Below are the code and all the weights of a small trained network. Each question names an input and a class and asks about switching units off, where a switched-off unit gives its printed mean instead of its output.

import numpy as np


def w(rows, s, z=0):
    codes = np.array(rows[::2]) - 128.0
    scale = np.full(codes.shape[1], s)
    scale[-1] = z or s
    return codes * scale


def norm(h):
    return h / np.sqrt((h * h).mean(-1, keepdims=True) + 1e-5)


def f(y):
    return np.maximum(y, 0)


def log_softmax(a):
    a = a - a.max(-1, keepdims=True)
    return a - np.log(np.exp(a).sum(-1, keepdims=True))


def net(x, mask):
    res = np.array(x, float).reshape(1, 4) / 4 @ E
    u = 0
    for l in range(3):
        y = f(norm(res) @ A[l][:, :-1].T + A[l][:, -1])
        res = res + np.where(mask[u : u + 7], y, B[l][:, -1]) @ B[l][:, :-1]
        u += 7
    return log_softmax(norm(res)[-1] @ U[:, :-1].T + U[:, -1])


A, B = {}, {}
E = w([
[3,149,186,179,95,170,126,115,103,148,192,121],'x0',
[92,115,144,98,131,168,26,190,152,44,230,136],'x1',
[126,156,180,125,240,101,102,98,158,140,236,23],'x2',
[147,22,181,173,135,140,180,59,107,36,229,176],'x3',
],0.0056)
A[0] = w([
[185,147,240,144,221,42,218,145,50,200,53,52,51],'0.n0',
[151,245,178,91,63,165,63,161,81,151,217,94,46],'0.n1',
[79,64,104,67,62,170,72,204,147,25,107,184,3],'0.n2',
[198,198,51,77,227,31,166,111,159,188,138,104,47],'0.n3',
[91,42,159,221,112,71,162,47,50,143,79,114,30],'0.n4',
[58,153,122,87,81,167,2,150,171,114,120,91,57],'0.n5',
[147,169,241,122,204,121,83,73,208,155,205,72,50],'0.n6',
],0.0036,0.0023)
B[0] = w([
[145,155,154,99,155,129,67,73,200,49,112,192,239],'0.n0',
[55,97,171,147,80,96,127,143,139,100,121,129,190],'0.n1',
[179,172,139,105,197,157,105,49,165,151,82,63,236],'0.n2',
[80,111,80,81,137,129,121,9,166,87,68,136,241],'0.n3',
[82,92,160,129,89,139,185,202,178,125,181,156,198],'0.n4',
[106,113,162,115,112,37,89,39,128,110,153,91,209],'0.n5',
[106,161,215,134,95,104,145,255,107,146,137,77,252],'0.n6',
],0.0074,0.0033)
A[1] = w([
[181,137,104,108,64,2,212,173,26,185,115,75,109],'1.n0',
[45,200,79,94,128,164,13,174,156,210,105,77,156],'1.n1',
[127,140,154,203,122,188,148,72,7,45,158,95,141],'1.n2',
[124,91,92,218,76,183,194,147,81,108,145,160,6],'1.n3',
[117,116,197,100,115,86,158,171,121,141,80,144,239],'1.n4',
[37,119,179,102,170,77,75,144,121,157,217,63,75],'1.n5',
[175,130,122,97,194,139,66,197,114,76,170,56,12],'1.n6',
],0.0052,0.0012)
B[1] = w([
[116,125,190,136,86,255,124,151,80,140,187,148,151],'1.n0',
[92,164,116,191,118,97,91,99,126,60,123,149,242],'1.n1',
[47,174,119,149,108,101,157,116,190,168,90,93,187],'1.n2',
[85,119,16,73,101,147,143,112,164,209,155,128,173],'1.n3',
[146,54,82,196,214,147,148,146,138,112,106,117,184],'1.n4',
[175,144,110,198,85,77,123,171,98,70,128,83,253],'1.n5',
[156,86,105,86,148,214,149,143,88,227,144,153,194],'1.n6',
],0.0075,0.0058)
A[2] = w([
[84,102,159,162,125,162,189,92,149,190,156,174,97],'2.n0',
[56,187,96,135,120,116,102,213,41,142,118,128,80],'2.n1',
[147,146,78,98,97,48,71,41,121,125,67,204,73],'2.n2',
[167,101,255,151,137,89,226,56,123,101,127,75,43],'2.n3',
[165,127,38,129,115,148,146,97,124,92,76,151,252],'2.n4',
[230,77,150,77,190,142,132,165,88,140,116,126,80],'2.n5',
[120,178,190,176,136,44,150,153,172,79,200,103,95],'2.n6',
],0.0059,0.0014)
B[2] = w([
[120,39,98,173,176,125,165,181,125,187,116,90,191],'2.n0',
[176,107,163,183,73,61,109,124,100,82,203,51,187],'2.n1',
[68,206,152,63,254,134,173,56,169,109,82,106,253],'2.n2',
[42,184,127,205,103,97,111,152,127,43,89,64,186],'2.n3',
[94,161,167,65,147,114,144,126,155,105,202,104,242],'2.n4',
[197,126,142,100,104,184,38,122,92,197,87,181,172],'2.n5',
[176,187,131,168,33,77,72,161,42,172,84,148,250],'2.n6',
],0.0074,0.0059)
U = w([
[70,38,54,148,121,151,207,152,147,184,157,158,90],'0',
[95,216,106,67,225,132,112,46,182,84,63,136,121],'1',
[106,172,127,254,69,48,68,174,72,81,139,84,235],'2',
[207,120,124,66,133,161,72,169,70,154,163,192,8],'3',
],0.0089,0.0015)

Each question gives the input, the list of numbers given to net, and the class t.
The units are the neurons (one row each of A and B). Each row of codes is followed by its name. A weight is (code - 128) times the scale printed after its matrix; where a second scale follows, it is the last column's (A, B and U).
mask holds one flag per neuron, layer by layer. A switched-off neuron (its flag False) gives its mean, the last column of its row in B, instead of its output. The means were averaged over made-up inputs and are rounded, as every weight is.
A unit's drop is (log p(t) with every unit on - log p(t) with that unit switched off) / (log p(t) with every unit on - log p(t) with every unit switched off).
The circuit of an input: a set's keep is (log p(t) with only the set's units on - log p(t) with every unit switched off) / (log p(t) with every unit on - log p(t) with every unit switched off). Starting from the 12 units with the biggest drops (on a tie, the unit counted first), units are removed one at a time, each time the one whose removal leaves the highest keep (on an exact tie, the one counted first), for as long as the keep stays at least 0.8.
circuit, biggest first: the units of the circuit, biggest drop first
top k neurons: the k neurons with the biggest drops, biggest first
k most important neurons of layer l: the k neurons of layer l with the biggest drops, biggest first
drop when u is switched off: that unit's drop, to one decimal
input [-8,7,5,-4], class 2: circuit, biggest first	(2.n2)
input [-7,1,5,6], class 3: circuit, biggest first	(1.n6 2.n5)
input [1,-5,1,5], class 0: circuit, biggest first	(0.n4 2.n0)
input [4,4,-7,-3], class 1: top 4 neurons	(0.n2 0.n6 2.n2 1.n5)
input [4,4,-7,3], class 0: circuit, biggest first	(1.n5 1.n3)
input [1,1,-2,-1], class 1: top 3 neurons	(0.n2 0.n6 2.n2)
input [-3,4,0,7], class 0: 4 most important neurons of layer 1	(1.n6 1.n5 1.n2 1.n1)
input [-4,-2,-3,2], class 3: 2 most important neurons of layer 2	(2.n5 2.n3)
input [1,7,-4,6], class 0: 2 most important neurons of layer 1	(1.n5 1.n2)
input [-4,5,2,0], class 3: top 2 neurons	(1.n6 2.n5)
input [-8,8,5,-7], class 2: 3 most important neurons of layer 1	(1.n5 1.n1 1.n3)
input [-5,2,8,-1], class 2: top 2 neurons	(0.n6 1.n5)
input [8,-8,-5,-5], class 0: top 3 neurons	(1.n5 2.n6 2.n0)
input [3,6,-8,-4], class 1: top 2 neurons	(0.n2 0.n6)
input [0,8,-6,-1], class 1: circuit, biggest first	(0.n2)
input [-1,7,-6,-6], class 1: 2 most important neurons of layer 0	(0.n2 0.n6)
input [1,8,-7,-8], class 1: 2 most important neurons of layer 0	(0.n2 0.n6)
input [-8,4,6,6], class 3: top 2 neurons	(1.n6 2.n5)
input [-4,7,-2,6], class 3: 2 most important neurons of layer 2	(2.n2 2.n5)
input [7,1,-4,8], class 0: most important neuron of layer 1	(1.n3)
input [0,2,-8,1], class 1: drop when 0.n2 is switched off	0.1
